Here is a tiny trained network, its code and every weight. The questions are about switching its units off for an input and a target symbol, where a switched-off unit gives its printed mean instead of its output.

import numpy as np


def w(rows, s, z=0):
    codes = np.array(rows[::2]) - 128.0
    scale = np.full(codes.shape[1], s)
    scale[-1] = z or s
    return codes * scale


def norm(h):
    return h / np.sqrt((h * h).mean(-1, keepdims=True) + 1e-5)


def f(y):
    return np.maximum(y, 0)


def softmax(a):
    e = np.exp(a - a.max(-1, keepdims=True))
    return e / e.sum(-1, keepdims=True)


def log_softmax(a):
    a = a - a.max(-1, keepdims=True)
    return a - np.log(np.exp(a).sum(-1, keepdims=True))


def net(x, mask):
    ids = ['ΓΞΠΣαδεζηθμτω'.index(c) for c in x.split()]
    T = len(ids)
    res = E[ids] + P[:T]
    r = norm(res)
    for j in range(2):
        rows = slice(4 * j, 4 * j + 4)
        q, k, v = (r @ M[0][rows].T for M in (Q, K, V))
        z = softmax(np.where(np.tri(T) > 0, q @ k.T / 4**0.5, -1e9)) @ v
        o = O[0][rows]
        res = res + np.where(mask[j], z, o[:, -1]) @ o[:, :-1]
    y = f(norm(res) @ A[0][:, :-1].T + A[0][:, -1])
    res = res + np.where(mask[2:18], y, B[0][:, -1]) @ B[0][:, :-1]
    return log_softmax(norm(res)[-1] @ U[:, :-1].T + U[:, -1])


Q, K, V, O, A, B = {}, {}, {}, {}, {}, {}
E = w([
[173,32,47,2],'Γ',
[101,159,113,116],'Ξ',
[165,156,74,161],'Π',
[107,130,149,114],'Σ',
[213,81,105,140],'α',
[149,127,115,101],'δ',
[138,122,148,86],'ε',
[112,127,184,188],'ζ',
[115,141,115,97],'η',
[157,76,101,158],'θ',
[128,131,99,110],'μ',
[65,95,166,66],'τ',
[136,142,92,107],'ω',
],0.022)
P = w([
[144,137,175,148],'0',
[23,190,79,127],'1',
[99,184,11,203],'2',
[59,175,58,151],'3',
[64,176,61,152],'4',
[67,177,60,149],'5',
],0.012)
Q[0] = w([
[127,55,120,67],'head 1',
[239,109,252,157],'head 1',
[228,215,231,180],'head 1',
[238,108,105,151],'head 1',
[76,189,93,192],'head 2',
[6,141,29,150],'head 2',
[148,79,206,171],'head 2',
[179,94,93,128],'head 2',
],0.011)
K[0] = w([
[86,92,91,87],'head 1',
[51,137,10,181],'head 1',
[51,142,140,112],'head 1',
[160,68,96,118],'head 1',
[117,113,198,205],'head 2',
[220,157,231,101],'head 2',
[62,147,99,186],'head 2',
[150,143,87,120],'head 2',
],0.011)
V[0] = w([
[33,121,146,70],'head 1',
[177,103,167,44],'head 1',
[196,116,176,131],'head 1',
[153,83,90,65],'head 1',
[128,168,80,74],'head 2',
[60,179,192,149],'head 2',
[254,177,125,163],'head 2',
[91,196,69,68],'head 2',
],0.011)
O[0] = w([
[122,4,135,124,161],'head 1',
[137,49,54,66,253],'head 1',
[179,134,128,32,182],'head 1',
[155,86,67,72,135],'head 1',
[97,155,46,125,189],'head 2',
[141,179,191,216,189],'head 2',
[73,193,140,2,185],'head 2',
[28,178,36,191,201],'head 2',
],0.0095,0.005)
A[0] = w([
[120,184,136,144,131],'neuron 1',
[214,177,105,118,134],'neuron 2',
[96,173,126,145,150],'neuron 3',
[83,159,149,78,176],'neuron 4',
[113,120,79,51,103],'neuron 5',
[144,127,73,138,175],'neuron 6',
[130,162,86,199,186],'neuron 7',
[95,114,3,95,184],'neuron 8',
[117,78,113,29,116],'neuron 9',
[184,138,47,188,120],'neuron 10',
[62,73,82,73,87],'neuron 11',
[186,177,147,87,190],'neuron 12',
[161,132,203,229,253],'neuron 13',
[213,154,63,151,135],'neuron 14',
[166,180,112,161,109],'neuron 15',
[72,155,209,190,131],'neuron 16',
],0.012,0.0044)
B[0] = w([
[166,107,111,177,146],'neuron 1',
[53,101,147,72,148],'neuron 2',
[120,130,130,156,162],'neuron 3',
[181,119,158,168,169],'neuron 4',
[241,83,136,162,185],'neuron 5',
[77,106,189,134,176],'neuron 6',
[104,136,160,55,190],'neuron 7',
[107,127,172,142,253],'neuron 8',
[151,113,92,155,174],'neuron 9',
[75,92,166,64,177],'neuron 10',
[163,175,126,156,184],'neuron 11',
[67,47,195,147,162],'neuron 12',
[235,172,141,173,170],'neuron 13',
[171,105,215,60,154],'neuron 14',
[142,56,74,119,141],'neuron 15',
[255,164,81,109,150],'neuron 16',
],0.0086,0.013)
U = w([
[158,71,43,117,74],'Γ',
[149,178,131,204,209],'Ξ',
[111,245,228,81,61],'Π',
[169,133,221,144,86],'Σ',
[116,113,218,42,113],'α',
[155,126,148,77,108],'δ',
[168,71,174,90,83],'ε',
[169,159,248,159,140],'ζ',
[32,92,157,170,254],'η',
[160,115,243,63,124],'θ',
[128,162,67,98,97],'μ',
[157,32,204,191,123],'τ',
[120,165,118,112,49],'ω',
],0.011,0.0021)

Each question gives the input, a string of symbols that net reads in full, and the target symbol t.
The units are the heads (4 rows each of Q, K, V and O) and the neurons (one row each of A and B). Each row of codes is followed by its name. A weight is (code - 128) times the scale printed after its matrix; where a second scale follows, it is the last column's (O, A, B and U).
mask holds one flag per unit, heads first, then neurons. A switched-off unit (its flag False) gives its mean, the last column of its rows in O or B, instead of its output. The means were averaged over made-up inputs and are rounded, as every weight is.
A unit's drop is (log p(t) with every unit on - log p(t) with that unit switched off) / (log p(t) with every unit on - log p(t) with every unit switched off).
The circuit of an input: a set's keep is (log p(t) with only the set's units on - log p(t) with every unit switched off) / (log p(t) with every unit on - log p(t) with every unit switched off). Starting from the 12 units with the biggest drops (on a tie, the unit counted first), units are removed one at a time, each time the one whose removal leaves the highest keep (on an exact tie, the one counted first), for as long as the keep stays at least 0.8.
units of the circuit, in order: the units of the circuit, biggest drop first
most important unit: the unit with the biggest drop
which heads matter: for each layer, one digit per head in row order, 1 if its drop is at least 0.15 and else 0, layers parted by /
drop of u: that unit's drop, to one decimal
input θ Ξ Π τ Π, target θ: most important unit => head 2
input Π Ξ Ξ δ, target Π: which heads matter => 10
input Π θ ω η Π ω, target Π: which heads matter => 10
input Γ μ ζ η, target Γ: which heads matter => 00
input τ θ τ Ξ, target τ: which heads matter => 11
input μ Π η τ, target μ: which heads matter => 01
input ζ ω η η τ, target ζ: which heads matter => 11
input η η ε, target η: which heads matter => 01
input η δ Γ η, target η: units of the circuit, in order => head 2; head 1
input τ τ Π, target τ: which heads matter => 01
input Ξ Π α μ, target Ξ: which heads matter => 10
input Ξ δ Σ θ, target Ξ: which heads matter => 10
input θ η η, target θ: which heads matter => 01
input η μ Π Π Π, target η: most important unit => head 2
input Π μ θ Σ, target Π: which heads matter => 11
input Π Ξ η η, target Π: drop of head 1 => 1.1
input η η η, target η: drop of neuron 13 => 0.0
input Π τ η τ Π θ, target Π: drop of head 1 => 0.8
input Ξ ω α, target α: drop of neuron 15 => 0.1
input Ξ Π δ, target Ξ: most important unit => head 1
input Ξ τ Σ τ τ, target Ξ: which heads matter => 00
input η η Π Π Ξ Ξ, target η: which heads matter => 11
input τ θ μ, target τ: which heads matter => 01
